Here is a tiny trained network, its code and every weight. The questions are about switching its units off for an input and a target symbol, where a switched-off unit gives its printed mean instead of its output.

import numpy as np


def w(rows, s, z=0):
    codes = np.array(rows[::2]) - 128.0
    scale = np.full(codes.shape[1], s)
    scale[-1] = z or s
    return codes * scale


def f(y):
    return np.maximum(y, 0)


def softmax(a):
    e = np.exp(a - a.max(-1, keepdims=True))
    return e / e.sum(-1, keepdims=True)


def log_softmax(a):
    a = a - a.max(-1, keepdims=True)
    return a - np.log(np.exp(a).sum(-1, keepdims=True))


def net(x, mask):
    ids = ['ΔΘΛΠΨβγεζμξστφω'.index(c) for c in x.split()]
    T = len(ids)
    res = E[ids] + P[:T]
    r = res
    for j in range(3):
        rows = slice(2 * j, 2 * j + 2)
        q, k, v = (r @ M[0][rows].T for M in (Q, K, V))
        z = softmax(np.where(np.tri(T) > 0, q @ k.T / 2**0.5, -1e9)) @ v
        o = O[0][rows]
        res = res + np.where(mask[j], z, o[:, -1]) @ o[:, :-1]
    y = f(res @ A[0][:, :-1].T + A[0][:, -1])
    res = res + np.where(mask[3:11], y, B[0][:, -1]) @ B[0][:, :-1]
    return log_softmax(res[-1] @ U[:, :-1].T + U[:, -1])


Q, K, V, O, A, B = {}, {}, {}, {}, {}, {}
E = w([
[225,85,114,116],'Δ',
[197,54,136,94],'Θ',
[195,72,136,96],'Λ',
[82,17,182,94],'Π',
[64,25,50,125],'Ψ',
[75,85,144,181],'β',
[102,120,139,154],'γ',
[194,195,144,249],'ε',
[90,158,51,160],'ζ',
[161,243,165,76],'μ',
[75,164,80,13],'ξ',
[61,142,106,121],'σ',
[85,215,75,146],'τ',
[201,89,142,130],'φ',
[85,149,171,165],'ω',
],0.019)
P = w([
[196,96,114,96],'0',
[188,125,108,99],'1',
[163,134,108,96],'2',
[138,130,121,104],'3',
[112,128,123,109],'4',
[86,129,132,110],'5',
[63,128,137,120],'6',
[36,123,144,127],'7',
[12,135,153,137],'8',
[3,134,158,143],'9',
[116,103,151,140],'10',
],0.012)
Q[0] = w([
[127,174,85,159],'h0',
[167,71,248,115],'h0',
[122,179,43,176],'h1',
[162,191,87,249],'h1',
[125,111,222,193],'h2',
[6,113,85,151],'h2',
],0.011)
K[0] = w([
[214,120,170,7],'h0',
[17,133,172,164],'h0',
[218,65,28,84],'h1',
[220,87,124,166],'h1',
[125,137,254,154],'h2',
[10,153,59,113],'h2',
],0.01)
V[0] = w([
[117,95,252,88],'h0',
[148,231,47,168],'h0',
[153,151,91,15],'h1',
[160,233,128,86],'h1',
[47,128,14,80],'h2',
[56,140,13,156],'h2',
],0.012)
O[0] = w([
[77,218,205,115,198],'h0',
[172,160,159,75,8],'h0',
[173,59,201,181,188],'h1',
[136,179,227,71,101],'h1',
[202,87,163,107,166],'h2',
[253,137,90,92,107],'h2',
],0.0072,0.011)
A[0] = w([
[128,34,58,65,125],'n0',
[193,85,121,60,160],'n1',
[49,130,143,8,160],'n2',
[187,133,184,105,132],'n3',
[165,13,113,93,178],'n4',
[255,164,28,163,26],'n5',
[221,188,153,202,202],'n6',
[194,145,77,208,252],'n7',
],0.0078,0.0037)
B[0] = w([
[139,223,81,179,214],'n0',
[159,84,169,67,204],'n1',
[102,199,92,70,209],'n2',
[1,51,20,137,189],'n3',
[216,215,110,165,254],'n4',
[44,8,147,150,165],'n5',
[39,229,118,191,169],'n6',
[72,169,201,87,173],'n7',
],0.007,0.009)
U = w([
[135,145,172,213,92],'Δ',
[118,95,171,240,105],'Θ',
[110,121,167,184,45],'Λ',
[41,74,120,176,163],'Π',
[131,208,116,253,24],'Ψ',
[86,162,17,129,103],'β',
[88,130,108,138,88],'γ',
[76,117,73,101,95],'ε',
[170,94,56,147,142],'ζ',
[75,81,221,93,140],'μ',
[137,50,240,175,91],'ξ',
[144,138,135,128,253],'σ',
[139,97,132,30,230],'τ',
[66,71,131,132,118],'φ',
[63,200,109,52,161],'ω',
],0.011,0.0067)

Each question gives the input, a string of symbols that net reads in full, and the target symbol t.
The units are the heads (2 rows each of Q, K, V and O) and the neurons (one row each of A and B). Each row of codes is followed by its name. A weight is (code - 128) times the scale printed after its matrix; where a second scale follows, it is the last column's (O, A, B and U).
mask holds one flag per unit, heads first, then neurons. A switched-off unit (its flag False) gives its mean, the last column of its rows in O or B, instead of its output. The means were averaged over made-up inputs and are rounded, as every weight is.
A unit's drop is (log p(t) with every unit on - log p(t) with that unit switched off) / (log p(t) with every unit on - log p(t) with every unit switched off).
The circuit of an input: a set's keep is (log p(t) with only the set's units on - log p(t) with every unit switched off) / (log p(t) with every unit on - log p(t) with every unit switched off). Starting from all 11 units, units are removed one at a time, each time the one whose removal leaves the highest keep (on an exact tie, the one counted first), for as long as the keep stays at least 0.8.
units of the circuit, in order: the units of the circuit, biggest drop first
most important unit: the unit with the biggest drop
top k neurons: the k neurons with the biggest drops, biggest first
heads that matter: for each layer, one digit per head in row order, 1 if its drop is at least 0.15 and else 0, layers parted by /
drop when u is switched off: that unit's drop, to one decimal
input μ β Θ ξ β Θ Θ Π ε ζ Π, target ζ: heads that matter : 100
input Δ Θ Θ Π ξ φ Θ ε μ μ φ, target μ: top 2 neurons : (n4 n0)
input μ τ σ, target τ: most important unit : h2
input ω Π Π β Λ, target β: heads that matter : 011
input Π Θ ξ ω Δ Θ ζ Δ Π Ψ Π, target Ψ: heads that matter : 010
input Δ μ Δ β Π, target β: units of the circuit, in order : (h1 n0 n2)
input Π β μ Θ μ μ Δ, target μ: units of the circuit, in order : (h1 h2)
input Π μ ω Π Π Δ φ, target Π: units of the circuit, in order : (h2 n4)
input ξ Θ ζ Θ, target ζ: top 4 neurons : (n4 n0 n3 n7)
input ε β ε σ ε Θ μ Λ μ Π Θ, target μ: top 4 neurons : (n4 n0 n3 n6)
input σ τ μ Π Π ξ Π Π, target ξ: units of the circuit, in order : (h2 h1)
input Θ Π Π Π Π Δ Λ, target Π: heads that matter : 111
input Π Θ γ, target Π: top 2 neurons : (n4 n0)
input Π ξ Π, target ξ: units of the circuit, in order : (h1)
input μ μ Θ Θ Π Π Ψ Λ Π β Δ, target Π: top 2 neurons : (n4 n2)
input ξ τ μ Π, target τ: top 2 neurons : (n2 n4)
input τ τ Θ, target τ: top 2 neurons : (n1 n6)
input Θ ξ Π ξ Θ ε Θ μ Π Λ, target μ: top 3 neurons : (n4 n0 n3)
input ξ ε Λ, target ξ: drop when n2 is switched off : 0.3
input Θ Θ ω Π ζ Π Π μ ω Π, target ω: top neuron : (n2)
input ω Θ γ Π ε μ γ Λ Δ Π Θ, target Π: drop when h2 is switched off : 0.5
input Λ Δ μ Θ, target μ: drop when h2 is switched off : 0.2
input Π Θ ζ Θ, target ζ: drop when n5 is switched off : 0.0
input Π Ψ τ, target Π: top 2 neurons : (n5 n4)
